Each row of numbers belongs to one of the elements below and depends on some of the facts about them. Some rows are named. Which element is each other row?

Some facts about the elements:
Π: uses; α: belongs to class; τ: is of sort
baruk Π: migras
bruskas Π: pipon miflu
dradul Π: travestak dibrebok
drefluk Π: kituruk
drigreflon Π: drufla
drodo Π: vutu
drotrem Π: kemak febe
drusek Π: febe fastoris
fastoris Π: skuno
febe Π: ginubus
feroplir Π: febe ragri
flokluror Π: drufla
gari Π: kituruk
geskifen Π: dibrebok
ginubus Π: drufla
griskufel Π: drusek klenar
grofa Π: stabal grubu dibrebok
grutra Π: pipon zuplu
gudal Π: skuno
kede Π: risam
kemak Π: lusa stefum
kituruk Π: fedralik flokluror
klaskeril Π: tedil
klerodam Π: drufla
kovu Π: zelok notri
laklu Π: tedil lovo
lonon Π: drimek
lostal Π: ginubus
lovo Π: febe drufla
lugrufli Π: notri
madra Π: febe
miflu Π: pipon drastur
mogrun Π: migras klenar
nesosko Π: lusa
paloven Π: ginubus febe
pegres Π: kituruk laklu
peskagar Π: nesosko
pipon Π: febe
plaskur Π: fefis ragri
plodrak Π: drufla
ragri Π: drastur
rina Π: rigra drastur
risam Π: zuplu
seger Π: drufla migras drastur
skabri Π: ginubus febe paloven zuplu drastur
skatimo Π: bafos fedralik
skegrem Π: drufla
skuno Π: dibrebok
soguk Π: bruskas skegrem dibrebok
stabal Π: drufla
stadrilo Π: veve
stafeklo Π: dritri bruskas
stekla Π: geplo flokluror
stemen Π: soguk drastur
tedil Π: drufla
terun Π: lusa
testa Π: leskupak stefum
tetok Π: bafos
travestak Π: stabal drimek
truri Π: lusa
tuver Π: drufla risam
velas Π: stemen
vibro Π: grutra
vubrik Π: paloven drastur
vutu Π: grutra
zogrel Π: pipon
zovufi Π: klerodam zuplu
zozar Π: febe migras
zuplu Π: drufla
{bafos baruk domis dritri kegrun klerodam laklu lugrufli lusa migras nesosko pipon plidrak ragri stekla tuver} α f
{batrek bukur dibrebok drastur drefluk drimek drodo drufla drusek dukel flugi gogru griskufel gritel grubu gruretras gudal kidram kituruk klaskeril klenar kovu lerugi lonon lostal mogrun pegres plaskur plodrak raklil rigra rina seger skatimo terun tetok tozazim trubal tubu velas veve vutu zogrel zozak zozar} α a
{bobi derur fedralik flobrulik flokluror geplo ginubus grutra leskupak luvik notri nufople peskagar plodrun skepos soguk stadrilo stefum stetrutru tedil testa vivur zelok zovufi} α b
{brudek brurotri dradul draten fastoris fefis feplin feroplir flafaflur geskifen kemak madra paloven skegrem skuno stabal} α e
{bruskas drotrem febe gari kede luza nebri plafe risam skefi skuplar stafeklo staplofle stemen suplam togur travestak truri vibro} α c
{bufar drigreflon droklen grofa lovo miflu plupen sebin skabri stiklol vubrik zuplu} α d
[baruk grubu kemak lonon madra testa travestak truri] τ 462
[batrek lugrufli skatimo stiklol tedil] τ 454
[bobi flugi risam stafeklo stefum zovufi] τ 93
[brudek drimek febe skefi] τ 948
[brurotri laklu lovo stemen stetrutru] τ 163
[derur domis plupen skuplar trubal vubrik] τ 623
[drastur drefluk gruretras nebri notri skegrem stekla] τ 203
[draten feroplir leskupak rigra veve] τ 756
[drigreflon gogru sebin skuno] τ 518
[droklen feplin grofa skepos staplofle vutu] τ 153
[drotrem fastoris flokluror kovu lerugi lostal luza plaskur stadrilo vibro] τ 957
[dukel fefis seger terun zogrel] τ 177
[fedralik klenar plafe raklil] τ 904
[flobrulik geskifen gritel gudal rina] τ 858
[ginubus kegrun plodrun] τ 821
[grutra kede tetok vivur zozar] τ 437
[nesosko paloven suplam zozak] τ 961

Named rows:
fastoris: [ -6 -15   9  10 -16  17 -41   2 -29  -2  -7   0 -42  10 -39 -14  45 -10
   5 -20  19  20  -5  12 -11 -29 -21]
stafeklo: [ 12 -25  -3 -13  -3  29 -49 -30 -31   2 -28 -21 -18  20 -22 -31  29 -14
  25 -12   8  -7  -2  -8   4 -19  -2]
miflu: [  9 -20  -3  -3 -25  26 -30  19 -30   4 -16  -4 -16  17 -22 -31  26 -13
   8   1  -1  -3   2   8   2 -16 -31]
togur: [  3 -32  15  -7  -1  15 -37  15 -20  -3 -14 -23 -26  17 -22 -19  18 -19
   4 -18   5 -15   5   0  -3 -21 -26]
laklu: [  8 -26  -5  10 -23  24 -38   2 -28 -11 -28 -37  -7   1 -13 -20  31 -11
  23  18  -6 -23 -11 -11   9  -7 -22]
dradul: [  1 -14  -4  -8 -11   9 -43   9 -38  10  -5 -11 -48  19 -40  -7  36 -13
  13 -14   5  16  -1  19 -13 -44 -25]
febe: [  0 -46  21 -19  -9  25 -33  52 -23 -27   3   0 -33  29 -17 -18   4 -36
  -1 -23  -8   2  -5   0  -1 -11 -47]
nesosko: [ 25 -34  -4  -9 -10  37 -17  41 -35  -8 -15 -13 -39  -6 -10 -34 -15 -16
 -12   1 -42 -41  -2   5  11 -57 -40]
batrek: [  4 -44  14  20  -8   1 -11  11 -14  -3 -20 -14  -7   1 -29  -5  12  -2
  17 -20 -20 -20  -2   0   9 -18 -24]
skepos: [ -5  -7   0 -37 -13  18 -42  18  -3  12  -4 -18 -33  27 -36 -39  13 -24
 -11 -16   2   0  18  15   8 -30 -49]
brurotri: [-10 -25   0  15   2  -2 -41  -8 -29 -10 -21 -22 -19  14 -36 -29  41  -5
  20 -23  18   8   5  21 -11 -42 -15]
kovu: [  3 -26  16   5  -8  10 -28  -8  -4  16 -16 -10 -14   4 -46 -16  19  -9
  16 -18  -4 -20   5 -21   7  -8 -28]
fedralik: [-11 -19 -20 -16 -14  18 -32  16 -18  -5 -21 -43 -11  26  -5 -27   8 -35
   2  -8 -20  10   6  32  -4 -47 -32]
lusa: [  4 -32  18 -12 -12  32 -36  29 -25 -29 -18 -20 -15  -8 -21 -40  15 -17
   9   5 -15 -30  -5   1  21 -20 -39]
gudal: [ 18 -22   2 -11 -13  23 -34 -13 -28  11 -15 -14 -12  -1 -32  -7  17 -19
  18  -7 -20 -13  -5   0  13 -14 -19]
risam: [  3 -17  -2 -19 -12  26 -54 -23 -22  -8 -27 -30 -12  20 -18 -30  31 -32
  19  -6  12  -5   0  -2   1 -13  -5]
lerugi: [  0 -26  12   2 -12   7 -27   2  -3   3 -19 -13 -13  -2 -40 -12  21 -16
  11 -17  -7 -17   4 -14  11  -9 -32]
staplofle: [  5 -19   9 -33   4  23 -51  17  -8   6 -19 -18 -39  32 -32 -30   8 -37
 -11 -20   1 -14  10  -8   4 -18 -40]

Rows to name:
No name comes twice in this set of rows, the named rows included.
[ -5 -18   1   4 -12   4 -33  -4 -16   1 -16 -25  -6  14 -26 -29  36   2
  16 -12   3   0  -2  23  -9 -27 -26] | stetrutru
[  4 -25   3 -33 -18  29 -35  18  -7  12 -10  -9 -25  27 -33 -28   0 -45
   5 -11 -13  -5  14 -15  24  -9 -36] | vutu
[  4 -27  28   3  -3  23 -41   4 -13  -3 -19 -14 -27   9 -35 -18  26 -11
   7 -24  12 -22   0  -4  -5 -11 -28] | luza
[  7 -38  -5 -23   9  14 -36   8 -26  -5 -33 -39 -22  24 -14 -25   0 -22
  15 -16 -16 -21  10  17  -5 -45 -20] | plafe
[  5 -20  -4 -15 -21  19 -33  10 -26  13  -1  -9 -25  23 -25 -17  27  -4
   6  -7  -5   6  -5  23  -3 -23 -33] | soguk
[  9 -37   5 -13 -10  27 -35  14 -27  -3 -15 -10 -28  23 -18 -19  18 -20
  12 -14  -1  -9   0   3  -4 -15 -20] | bruskas
[ -7  -1  -1 -13 -16  10 -45 -26  -4   3 -19 -27  -2  15 -26 -34  36  -5
  13  -6   8  -1   8  20   6 -27 -20] | bobi
[  8 -17  -6   8 -25  24 -30   0 -27  -4 -17 -27  -3   8 -19 -27  35  -9
  24   5  -3   2 -12  12  -6 -13 -23] | lovo
[ 11 -37   9   6  -9  22 -41  -8 -33 -11 -20 -17 -11  15 -16 -13  31 -13
  29 -10   7  -6 -15   0  -9  -8  -3] | stemen
[-10 -20  -2   1   0   9 -34  14 -22  -6 -13 -14 -39  18 -37 -22  33 -14
   6 -25  12   6  13  20 -11 -41 -34] | flafaflur
[ 11 -11   0 -30  -8  23 -36  22 -12  11 -10 -23 -30  25 -31 -40   9 -30
 -13  -6   1 -12  15   3  11 -24 -52] | droklen

The same elements again, as new rows of numbers:
Known rows:
velas: [ 0 -5  0 -1  2  4 -4 -7  4 -6 -1 -8 -5 -1  2 -2 -3 -1 -5 -9  0 -2 -2 -5
  0  1 -5 -5 -1  4  5  2]
nebri: [-3  0 -2  7 10 -3 -4 -8 11  7 -1  3 -4  2 -3 -3 18 -3 -6  3  5 -1 -4  5
 -5  1  1 -6 -2  6 -1 -2]
drefluk: [ 1 15 -2  7 13 11 -4  6  9  4 -1 -7 -4 -3 -2 -3 12 -1 -5 -7  4 -2 -3 -1
  7  1 -4 -5 -2  8  1 -3]
plodrun: [ 0  5 -1  1  6  2 -1 -7 13  3  0  2 -4  0 -1 -3 21 -2 -5 -4 -1 -3 -3 12
 -2  1  2 -1  3  3  0 -1]
vubrik: [ 1 -7 -2  0  4  4 -4 -7  5 -5 -1 -3 -4  1  2 -3 -1  0 -5 -8  0 -2 -1 -5
 11  8 -4 -3 -3  5  1  0]
drotrem: [ -2 -10   8   1  -3  -3  -5  -8   0  -5   0   6  -4  -1  -1   1  -4   1
  -6   3   9  21  11  -3  -7   3  -3  10  -3   6   1   0]
zozak: [  1 -10   4  -7  -5   4   7   5  -2  -7  -2  -7  -4   6   8   3  -3  -1
  -5  -8  -1  -3  10  -4  -7   0  -4  -1  16   4   4   7]
grubu: [ 6 21 -2  6 13 -2  7 -1 16  0 -2 -6  2  2 -1  0  7 -2 -1 -8  0 -4 -4 -4
 -2  1 -2 -6  2  4  1 -3]
vutu: [  0 -10   5  -2  -4   3  -2  -8   2  -7  -1  -7   3   0   6  -2  -5  -2
  -5  -8   0  -2  -3  -5  -7   1  -5  -2  -1   4   6   7]
migras: [-3  6 -1  1 -1 -3  4 -6 -1 -7  0  4 -1 24  2 10 -6 -4 -5  2  0 -2 -2 -2
  5  9  7 -1 -3  5  0  2]
plidrak: [-3  8 -2  0 -1 -4  0 -8 -2 -7  0  2 -2 20  2  5 -2 -2 -6  2  0 -2 -2  1
  6 10  5  3 -2  4  0  1]
flokluror: [ -3 -11  12  -1  -4   3  -4  -7   4  -6  -1  -1   1   2  -2  -2  -4   0
  -6  -2   8  29   4  -2  -6   6   1   6  -3   7   0   1]
ginubus: [ 0  4 -2  0  6  1  0 -7 14  4 -1  3 -3  1 -1 -2 20 -3 -5 -4  0 -3 -5 12
  0  1  1 -1  3  5 -2 -2]
klenar: [  6 -13  23  10  -5  14  -4  -7  18  -4  -3   1  -5  -2   0  12  -7  -2
  -6   1   2  56  -3  -5  13   1   1  11   1  14   0   0]
zozar: [ -1 -10   3  -5  -3   4  -4  -7   0  -7  -1  -7  -1   1   5  -2  -4  -1
  -5  -8   0  -4  -2  -5  -5   1  -4  -1   2   3   7   5]
zelok: [-2 -2  7 19 -3 -3  8 -8  4 -3  5 -5 23  1 -1 -1 -5 -3 -6 -8 -1  9  3 12
 -7 16 -3 -6 -2  5  1 -1]
gritel: [ 5 13  0 -3  1  6  6 -1  5 -5 -1 -7 -3  2  7 -2  9 -1 -1 -9 -1 -6 -4  5
 -6  0 -4 -5 13  4  0 -1]
togur: [ -3 -11  -1  -1  -4  -4  -2  -7  -1  -5  -1   1   2   5   0  -2   5   0
  -5   1   2  -1  -3   6  -7   1  -2  -5   2   3   1   0]

Which element is each row?
No name comes twice in this set of rows, the named rows included.
[ -3 -13  17   7  -5  17  -4  -6   7  -4  -2   1  -5  -1  -2  11  -3  -2
  -6   3   5  61  -4  11   0   1   9  20  -2  17   0  -1] | fedralik
[ 0  6 -3 -6 -6 -4  3 -7 -3 -8  1  2 -5 25  4 15 -5 -4 -6 -3 -1 -2 28  4
 -6  5  2 16  9  4  2  2] | nesosko
[-3 19 -3  3  8 -3  1 -7  4  1  3  7 -5 13  0  4 14 -2 -5  5  0 -4 -5 10
 14  7  8  6 -2  7 -1 -1] | kegrun
[-2 13  0 27 12 -2  4 -8 14  9  7 -3 19 -2 -2 -4 -3 -4 -6 -8 -1 11 -3 11
 -4 20  0 -7 -2 10  0 -3] | notri
[-3 -8 -1 -6 -5 -4 11  1 -3 -7  0 -7 -2 19  6 19 -2 -2 -4 -2 -1 -4  9 -5
 -3  1 -4  4 14  4  2 11] | paloven
[ -3 -11   1  -7  -5  -3   7  -2  -3  -8  -1  -4  -4  17   2   6   0  -2
  -5   0   0  -1  13   8  -7   1  -4  -3  18   4   1   9] | suplam
[-4 35 -4  0 12 -3  1 -7 -1  1  7 -1 -4 17 -2 -3 31 -2 -5  2  0 -5 -4  2
 16  9  2 -4 -2  4  0 -2] | baruk
[-5 10  1 20  3 -3 -1 -8 -2 -3 17 -3 17  7 -1 -3 -6 -3 -6 -4 -1 -1  7  5
  1 25 -4 -1 -2  5  1  2] | lugrufli

Now the same elements, written a new way:
Some elements and their rows:
fastoris: [-29  -7   4   2  -1 -12 -32  -8  -9  10  10   7  42 -26   4  10 -13  -3
  12  17 -19  -4   5 -23  18  40 -22]
drusek: [-12   4 -15  22   2  -6   0  14   7   7  -2  10  -6  -2  31  -4 -12 -12
 -26  -1   6   6  -1  -1 -18  36  24]
gogru: [ -1 -13  -2   8  11   4   9  25   2   6  11  16 -38 -15  -8  -6  -2  -3
  -7  -1 -24  -1   5  13   6  28  22]
drefluk: [  1  -8   1  20  15 -15   8  39   6   0   7  19 -42  -4  -9 -26 -11   6
 -11 -12 -23   1   6  16   1  18  29]
kituruk: [-13   2   0  13  19  -1 -15  19  18  18   4   5 -23 -13  15  -7 -10 -16
  -5  -1   6   7  -3  23  -5  19   8]
pegres: [-13   5  -2  15   9   0 -15  20  17  11   5   7 -13 -11  11  -7  -2 -10
  -6  -1   3   7   1  27  -7  15   8]
stadrilo: [-12  -3  -3  -1 -13 -11 -44 -19   5  -3  19  -9  52 -20  -6   6   3   0
  11  14  -8 -13  13  -7   8  32   1]
ginubus: [ -2  -2 -13   7  -1 -23  -8 -25 -10  -5  16 -14   1  -1 -38  -9   7   6
  39 -29 -45 -28  43   0 -11  49 -13]
paloven: [-22   4 -18  10 -10   0  20  14  -9   5  -1   6  29  16   8 -12 -18  -1
  -9 -28 -30  -9  18 -50 -11  27  15]
kovu: [ -9 -10  -5   5  13   2 -14  -3   4  15   7  -1   0 -33   4  20  -3  -4
   6  22  -2  -8   2  22   5  18   2]
seger: [ -8  -3  -1  16   4   6   0 -24  19 -11  -2  -5 -18 -39  -8   8   2 -10
   0  14 -12   4   0  43   2  -6   2]
flafaflur: [-13   3   1  -4  -3  13 -10   6  24  16   9  11   3   1  11 -10   3 -21
 -19 -10  -4  12   8 -26   4  17  -5]
lugrufli: [ 21  -1   5   4 -18 -59 -18  23   7 -23  12  16 -14  17 -23 -33   2  33
  -7  -6 -21 -18  11   6 -14 -26  23]
truri: [-25   6  -9 -10  15  17 -54  14  22  21 -19   7  14 -11 -13 -13  -4   8
  14  -1  17 -24   6  11  14  13 -20]
ragri: [ -5  12  -4   1  -5 -12 -10   2  16 -13  12 -11  24  -3 -11 -25  24  -1
  -6  -4 -10  11  -7  38 -27 -69  35]
klenar: [ 10  -9  -5  12 -10 -17   5  20  12  25   6  18 -26  -8   7  13 -20  15
  26  15   1 -32  12   5   8 -22 -14]
staplofle: [ -4 -12   7  -7 -14  -8 -14   5  12  -8  -1  23  -4 -26 -13 -17  -7   3
 -23   6 -29  -5   0 -39  19   2 -10]
plafe: [  1  -7   0  -8 -25 -10  -9  22  13  22  -5  19   0  -6  -7  -6  -7  13
   8   3  -9 -32   9 -29  17 -33 -40]

Rows to name:
No name comes twice in this set of rows, the named rows included.
[ -7   4  -1   3 -16 -18 -43 -55  16  -3  13 -17  20 -39 -25   7   6  -4
  14   3 -14 -13  23  19   3  50 -16] | flokluror
[-19  10   1   3  -4   6   4   7  19 -14  12  -4  40   2  -3 -10  15  -3
   7  -7 -12  12  -3  28 -10 -57  24] | miflu
[-26   6   6   7   4 -22 -39  17  11  25  10  10  16  -7  10 -15 -15 -21
  -3  -9 -11  14   1 -29   4  37 -14] | dradul
[ 10   1   2   4  -5 -45 -16  18  -5 -23  20   8 -16  15 -32 -43  12  19
 -24 -14 -31  -1   9   9 -22   6  37] | stekla
[ -4  -3  14   7 -24 -51 -38   0  -5 -27  20  18  23 -23  -8 -13 -13  15
  -6  12 -20  -1   4 -11   8  33   6] | grofa
[-15  -4  -5  13  13   0  -1   2   9  -9   1   2  -2 -30   8   5  -7 -12
  -6  20  -5   4  -7  29   4   0  18] | zogrel
[-14 -12 -18   8  24  21  19  11 -13  37   3 -13   8 -18 -16  28  -2  10
  61  18 -21 -28  15  25   1 -39  -8] | rina
[  4 -12   0  13   7   2  34  44  15  -6  10  16 -43  -3 -15 -27   1  -5
  -3 -15 -35   7   3  18   2 -30  36] | drastur
[-17   8  -3   3 -11  -5 -39   8  19   1  14   1  27   6   0 -11   4  -6
  -5  -9   6   2  11   8  -3  41  25] | peskagar
[ -5  -7  -3   7  10   8  -6  -1  11   8   9   4 -15 -36   8   1   7 -11
 -19  17   1   0  -3  16   7  19   6] | dukel
[-24 -12  18   9  13 -48 -30  26 -17   2  17  23  18  -8 -11 -20 -28   1
   2  -6 -46  11   8 -30  14  53  -9] | skuno
[ -8   7  -2  -5 -10  -4 -19   0  17   1  19  -1  10   5   5 -21  17  -9
 -20  -6   8  10   6   2 -11   7   4] | bufar

